+4.13 -2.38 +4.06 -3.18 -3.80 +2.57
-1.29 +0.13 -1.20 +1.10 +2.47 +0.47
-1.10 +0.32 -1.08 +0.59 +0.88 -0.59
-4.51 +5.52 -4.60 +4.81 +2.77 -5.59
+1.36 -2.42 +1.40 -2.11 -1.29 +1.83
-1.58 +0.36 -1.53 +0.81 +1.34 -0.72
+1.74 -3.27 +1.78 -2.89 -1.84 +2.31
-1.36 -0.31 -1.23 +0.99 +2.89 +0.97
-0.07 -0.26 -0.12 -0.80 -1.61 -1.03
->
-2.38 +4.06 -3.18 -3.80 +2.57 +4.13
+0.13 -1.20 +1.10 +2.47 +0.47 -1.29
+0.32 -1.08 +0.59 +0.88 -0.59 -1.10
+5.52 -4.60 +4.81 +2.77 -5.59 -4.51
-2.42 +1.40 -2.11 -1.29 +1.83 +1.36
+0.36 -1.53 +0.81 +1.34 -0.72 -1.58
-3.27 +1.78 -2.89 -1.84 +2.31 +1.74
-0.31 -1.23 +0.99 +2.89 +0.97 -1.36
-0.26 -0.12 -0.80 -1.61 -1.03 -0.07

+0.23 +2.13 -2.05 -2.29 +0.32 -2.06 +1.74 +1.23 -0.33 +3.78 +0.71
+1.80 -0.16 -0.78 +1.54 +2.04 -0.67 +2.40 -1.35 -2.15 -0.19 +0.71
-1.38 -1.33 -0.22 -1.64 +0.26 +2.40 +1.74 -2.20 -0.53 -0.54 +0.71
+0.56 -0.49 -0.19 -0.48 +2.55 +0.51 +1.19 +1.03 -0.17 +0.08 +0.71
-2.18 +1.10 +2.54 +0.54 +0.61 -1.04 -0.46 -2.61 +2.18 +4.13 +0.71
+0.05 -1.16 -2.60 -3.13 +0.58 -2.43 -3.09 -1.79 -0.19 +1.36 +0.71
+1.17 -1.20 -1.07 -2.02 -1.79 -1.49 +0.64 -3.40 -0.22 -2.95 +0.71
+2.72 +1.59 -2.13 -2.27 +1.24 -2.00 +2.49 +0.42 -1.46 +0.68 +0.71
->
+2.13 -2.05 -2.29 +0.32 -2.06 +1.74 +1.23 -0.33 +3.78 +0.71 +0.23
-0.16 -0.78 +1.54 +2.04 -0.67 +2.40 -1.35 -2.15 -0.19 +0.71 +1.80
-1.33 -0.22 -1.64 +0.26 +2.40 +1.74 -2.20 -0.53 -0.54 +0.71 -1.38
-0.49 -0.19 -0.48 +2.55 +0.51 +1.19 +1.03 -0.17 +0.08 +0.71 +0.56
+1.10 +2.54 +0.54 +0.61 -1.04 -0.46 -2.61 +2.18 +4.13 +0.71 -2.18
-1.16 -2.60 -3.13 +0.58 -2.43 -3.09 -1.79 -0.19 +1.36 +0.71 +0.05
-1.20 -1.07 -2.02 -1.79 -1.49 +0.64 -3.40 -0.22 -2.95 +0.71 +1.17
+1.59 -2.13 -2.27 +1.24 -2.00 +2.49 +0.42 -1.46 +0.68 +0.71 +2.72

+0.42 -2.65 -1.47 +0.88 -0.99
+0.44 -1.76 -0.60 +0.18 +0.33
+0.63 -4.88 -0.67 +1.51 -2.71
+1.82 -0.14 -0.57 -1.12 -0.50
-0.02 -3.07 +0.07 -0.32 +0.91
-1.39 -2.66 -0.57 -0.15 -1.65
-1.42 -2.20 -0.15 +0.27 -0.64
+0.17 -1.04 -1.10 +0.29 -0.20
+0.94 -2.34 -0.90 +0.47 -2.41
-1.74 +0.26 -1.62 +0.64 -0.19
+0.58 -2.39 +0.42 +0.42 -0.83
->
-2.65 -1.47 +0.88 -0.99 +0.42
-1.76 -0.60 +0.18 +0.33 +0.44
-4.88 -0.67 +1.51 -2.71 +0.63
-0.14 -0.57 -1.12 -0.50 +1.82
-3.07 +0.07 -0.32 +0.91 -0.02
-2.66 -0.57 -0.15 -1.65 -1.39
-2.20 -0.15 +0.27 -0.64 -1.42
-1.04 -1.10 +0.29 -0.20 +0.17
-2.34 -0.90 +0.47 -2.41 +0.94
+0.26 -1.62 +0.64 -0.19 -1.74
-2.39 +0.42 +0.42 -0.83 +0.58

-5.52 -4.83 +4.94 +4.08 -0.94 -1.46 -5.51
+0.18 +0.57 -1.87 -1.78 +0.45 +0.68 +0.93
+3.15 -2.16 +4.01 +1.02 +0.22 -0.05 +0.20
->
-4.83 +4.94 +4.08 -0.94 -1.46 -5.51 -5.52
+0.57 -1.87 -1.78 +0.45 +0.68 +0.93 +0.18
-2.16 +4.01 +1.02 +0.22 -0.05 +0.20 +3.15

-2.94 -2.44 -2.85 +0.14 -3.05 -3.95 -3.97 -5.53 +0.19 +0.05
-1.00 -0.55 -0.89 -0.24 -1.25 -1.74 -1.90 -3.51 +0.20 -0.35
-0.19 +0.28 +0.00 -2.88 -0.76 -0.52 -0.99 -2.49 -2.34 -3.10
+1.89 +1.59 +1.80 +1.57 +2.10 +2.28 +2.44 +3.22 +1.59 +1.67
-0.41 -0.43 -0.42 +0.26 -0.35 -0.40 -0.35 -0.10 -0.01 +0.27
+1.85 +2.09 +1.97 -1.80 +1.44 +1.81 +1.46 +0.21 -0.74 -1.92
->
-2.44 -2.85 +0.14 -3.05 -3.95 -3.97 -5.53 +0.19 +0.05 -2.94
-0.55 -0.89 -0.24 -1.25 -1.74 -1.90 -3.51 +0.20 -0.35 -1.00
+0.28 +0.00 -2.88 -0.76 -0.52 -0.99 -2.49 -2.34 -3.10 -0.19
+1.59 +1.80 +1.57 +2.10 +2.28 +2.44 +3.22 +1.59 +1.67 +1.89
-0.43 -0.42 +0.26 -0.35 -0.40 -0.35 -0.10 -0.01 +0.27 -0.41
+2.09 +1.97 -1.80 +1.44 +1.81 +1.46 +0.21 -0.74 -1.92 +1.85

-0.65 -2.34 +0.72 -1.66 +0.31 +0.39 +1.41 +0.28 +1.32 +1.52 +5.66 -1.61 +0.01 -2.03
-0.04 -3.35 +0.95 -1.82 +1.62 -0.43 -2.97 +1.48 -4.48 -0.31 +4.16 +1.18 +0.58 -0.01
-0.65 -2.95 -0.19 +3.98 +1.07 -0.16 +3.52 -2.30 -4.85 -0.48 +2.62 +0.74 -0.61 -0.18
->
-2.34 +0.72 -1.66 +0.31 +0.39 +1.41 +0.28 +1.32 +1.52 +5.66 -1.61 +0.01 -2.03 -0.65
-3.35 +0.95 -1.82 +1.62 -0.43 -2.97 +1.48 -4.48 -0.31 +4.16 +1.18 +0.58 -0.01 -0.04
-2.95 -0.19 +3.98 +1.07 -0.16 +3.52 -2.30 -4.85 -0.48 +2.62 +0.74 -0.61 -0.18 -0.65
